Below is a small trained network, with its code and all its weights. Each question gives an input and a class and asks what happens when units are switched off, that is, made to give their printed mean instead of their output.

import numpy as np


def w(rows, s, z=0):
    codes = np.array(rows[::2]) - 128.0
    scale = np.full(codes.shape[1], s)
    scale[-1] = z or s
    return codes * scale


def norm(h):
    return h / np.sqrt((h * h).mean(-1, keepdims=True) + 1e-5)


def f(y):
    return np.maximum(y, 0)


def log_softmax(a):
    a = a - a.max(-1, keepdims=True)
    return a - np.log(np.exp(a).sum(-1, keepdims=True))


def net(x, mask):
    res = np.array(x, float).reshape(1, 7) / 4 @ E
    u = 0
    for l in range(3):
        y = f(norm(res) @ A[l][:, :-1].T + A[l][:, -1])
        res = res + np.where(mask[u : u + 10], y, B[l][:, -1]) @ B[l][:, :-1]
        u += 10
    return log_softmax(norm(res)[-1] @ U[:, :-1].T + U[:, -1])


A, B = {}, {}
E = w([
[68,91,172,61,95,78,157],'x0',
[127,143,132,135,120,133,148],'x1',
[51,162,183,147,188,149,89],'x2',
[146,53,206,174,146,178,180],'x3',
[88,84,23,90,253,120,221],'x4',
[28,95,51,212,37,180,120],'x5',
[131,107,125,118,136,127,98],'x6',
],0.004)
A[0] = w([
[142,147,94,224,164,174,116,28],'0.n0',
[39,85,167,89,68,86,191,90],'0.n1',
[24,160,162,156,192,175,77,38],'0.n2',
[82,147,83,126,115,104,115,140],'0.n3',
[116,166,66,106,121,113,80,107],'0.n4',
[137,1,185,192,142,185,163,7],'0.n5',
[79,113,139,191,56,146,105,98],'0.n6',
[158,68,66,131,66,133,151,98],'0.n7',
[55,70,78,166,154,139,144,141],'0.n8',
[193,142,93,155,120,161,143,100],'0.n9',
],0.0097,0.0018)
B[0] = w([
[94,81,105,111,149,118,31,202],'0.n0',
[131,91,76,170,159,114,15,235],'0.n1',
[144,45,148,196,80,33,186,220],'0.n2',
[95,165,111,94,115,158,134,199],'0.n3',
[47,156,123,123,110,112,137,203],'0.n4',
[56,231,73,101,96,71,123,232],'0.n5',
[148,105,171,93,104,237,143,232],'0.n6',
[149,69,141,126,78,104,170,215],'0.n7',
[157,125,157,116,151,245,173,255],'0.n8',
[109,79,129,148,128,90,84,185],'0.n9',
],0.012,0.0056)
A[1] = w([
[146,168,208,88,148,133,155,89],'1.n0',
[174,64,129,123,104,94,211,130],'1.n1',
[55,235,90,137,84,86,163,85],'1.n2',
[166,100,110,175,90,60,180,10],'1.n3',
[118,116,135,127,208,36,70,133],'1.n4',
[164,107,83,115,246,170,191,8],'1.n5',
[243,200,199,61,253,69,155,115],'1.n6',
[116,116,140,135,110,41,135,111],'1.n7',
[132,126,69,201,179,139,68,33],'1.n8',
[127,132,83,75,105,135,65,61],'1.n9',
],0.008,0.0017)
B[1] = w([
[176,113,160,127,132,186,98,159],'1.n0',
[136,116,134,129,122,52,175,199],'1.n1',
[99,187,102,126,65,121,136,232],'1.n2',
[162,95,138,100,68,138,192,167],'1.n3',
[100,98,112,153,106,225,96,254],'1.n4',
[155,213,182,111,233,105,132,195],'1.n5',
[82,78,89,119,53,254,169,229],'1.n6',
[100,79,125,149,108,147,141,211],'1.n7',
[121,76,150,54,114,88,81,181],'1.n8',
[127,71,160,148,143,74,161,225],'1.n9',
],0.0099,0.0041)
A[2] = w([
[68,123,150,191,176,140,154,175],'2.n0',
[58,215,125,128,116,95,112,14],'2.n1',
[111,146,65,162,118,134,135,1],'2.n2',
[132,79,125,87,168,106,36,81],'2.n3',
[221,192,248,136,95,132,77,30],'2.n4',
[114,85,170,113,52,134,128,221],'2.n5',
[119,115,64,65,93,98,141,114],'2.n6',
[203,113,99,115,99,90,150,71],'2.n7',
[128,129,121,153,149,103,73,118],'2.n8',
[134,156,90,108,231,107,189,63],'2.n9',
],0.011,0.00089)
B[2] = w([
[196,158,160,103,64,77,107,164],'2.n0',
[80,208,92,174,120,113,142,165],'2.n1',
[123,154,165,100,110,133,129,152],'2.n2',
[137,120,7,178,173,112,134,165],'2.n3',
[165,193,142,13,206,90,63,143],'2.n4',
[157,172,108,110,214,100,177,247],'2.n5',
[119,163,202,208,124,132,79,178],'2.n6',
[101,90,191,171,119,92,156,143],'2.n7',
[113,81,91,128,154,151,141,141],'2.n8',
[196,169,155,54,170,106,57,158],'2.n9',
],0.012,0.011)
U = w([
[129,98,159,96,111,255,161,114],'0',
[69,231,145,147,106,101,95,112],'1',
[199,179,171,48,220,99,84,110],'2',
[128,53,71,175,175,100,49,95],'3',
[122,137,130,132,172,110,160,253],'4',
[160,83,200,161,122,51,180,72],'5',
],0.0099,0.0052)

Each question gives the input, the list of numbers given to net, and the class t.
The units are the neurons (one row each of A and B). Each row of codes is followed by its name. A weight is (code - 128) times the scale printed after its matrix; where a second scale follows, it is the last column's (A, B and U).
mask holds one flag per neuron, layer by layer. A switched-off neuron (its flag False) gives its mean, the last column of its row in B, instead of its output. The means were averaged over made-up inputs and are rounded, as every weight is.
A unit's drop is (log p(t) with every unit on - log p(t) with that unit switched off) / (log p(t) with every unit on - log p(t) with every unit switched off).
The circuit of an input: a set's keep is (log p(t) with only the set's units on - log p(t) with every unit switched off) / (log p(t) with every unit on - log p(t) with every unit switched off). Starting from the 12 units with the biggest drops (on a tie, the unit counted first), units are removed one at a time, each time the one whose removal leaves the highest keep (on an exact tie, the one counted first), for as long as the keep stays at least 0.8.
circuit, biggest first: the units of the circuit, biggest drop first
most important unit: the unit with the biggest drop
top k neurons: the k neurons with the biggest drops, biggest first
drop of u: that unit's drop, to one decimal
input [6,-7,4,1,-8,5,-2], class 2: circuit, biggest first : 0.n6, 2.n4, 1.n6, 2.n5
input [5,7,6,8,3,-2,2], class 1: circuit, biggest first : 0.n5
input [7,7,-8,-4,-3,2,-5], class 5: top 3 neurons : 0.n7, 0.n0, 2.n7
input [7,3,8,-1,0,-7,5], class 5: top 2 neurons : 0.n2, 0.n0
input [4,2,-7,-2,-4,-8,0], class 0: top 3 neurons : 1.n6, 0.n2, 0.n7
input [0,5,1,-7,-7,-8,4], class 0: top 4 neurons : 1.n6, 0.n5, 0.n6, 0.n3
input [5,3,8,6,3,-2,5], class 5: top 2 neurons : 0.n2, 0.n4
input [6,-1,7,-3,-8,-2,6], class 2: circuit, biggest first : 2.n4, 0.n5
input [8,-3,1,8,2,-1,-1], class 1: top 2 neurons : 0.n5, 1.n2
input [4,-1,0,-4,0,5,-2], class 0: top 2 neurons : 0.n6, 0.n8
input [-8,2,6,1,4,5,-2], class 3: top 2 neurons : 0.n0, 0.n7
input [7,0,-5,4,-8,1,-8], class 2: top 3 neurons : 0.n6, 2.n4, 0.n0
input [-5,8,6,1,-6,-7,1], class 0: top 2 neurons : 1.n6, 0.n6
input [-4,5,8,6,6,-2,2], class 5: circuit, biggest first : 0.n2
input [8,-5,-7,-8,1,8,-6], class 0: circuit, biggest first : 0.n5, 0.n6
input [1,-5,3,-5,-4,3,7], class 4: circuit, biggest first : 2.n5, 0.n2
input [-6,5,-3,4,5,3,-2], class 3: drop of 2.n5 : 0.1
input [8,-5,1,2,2,-1,3], class 3: drop of 0.n1 : 1.6
input [1,-7,-5,0,-8,6,-4], class 2: drop of 2.n4 : 0.5
input [2,-8,-5,-2,1,3,-2], class 5: most important unit : 0.n7
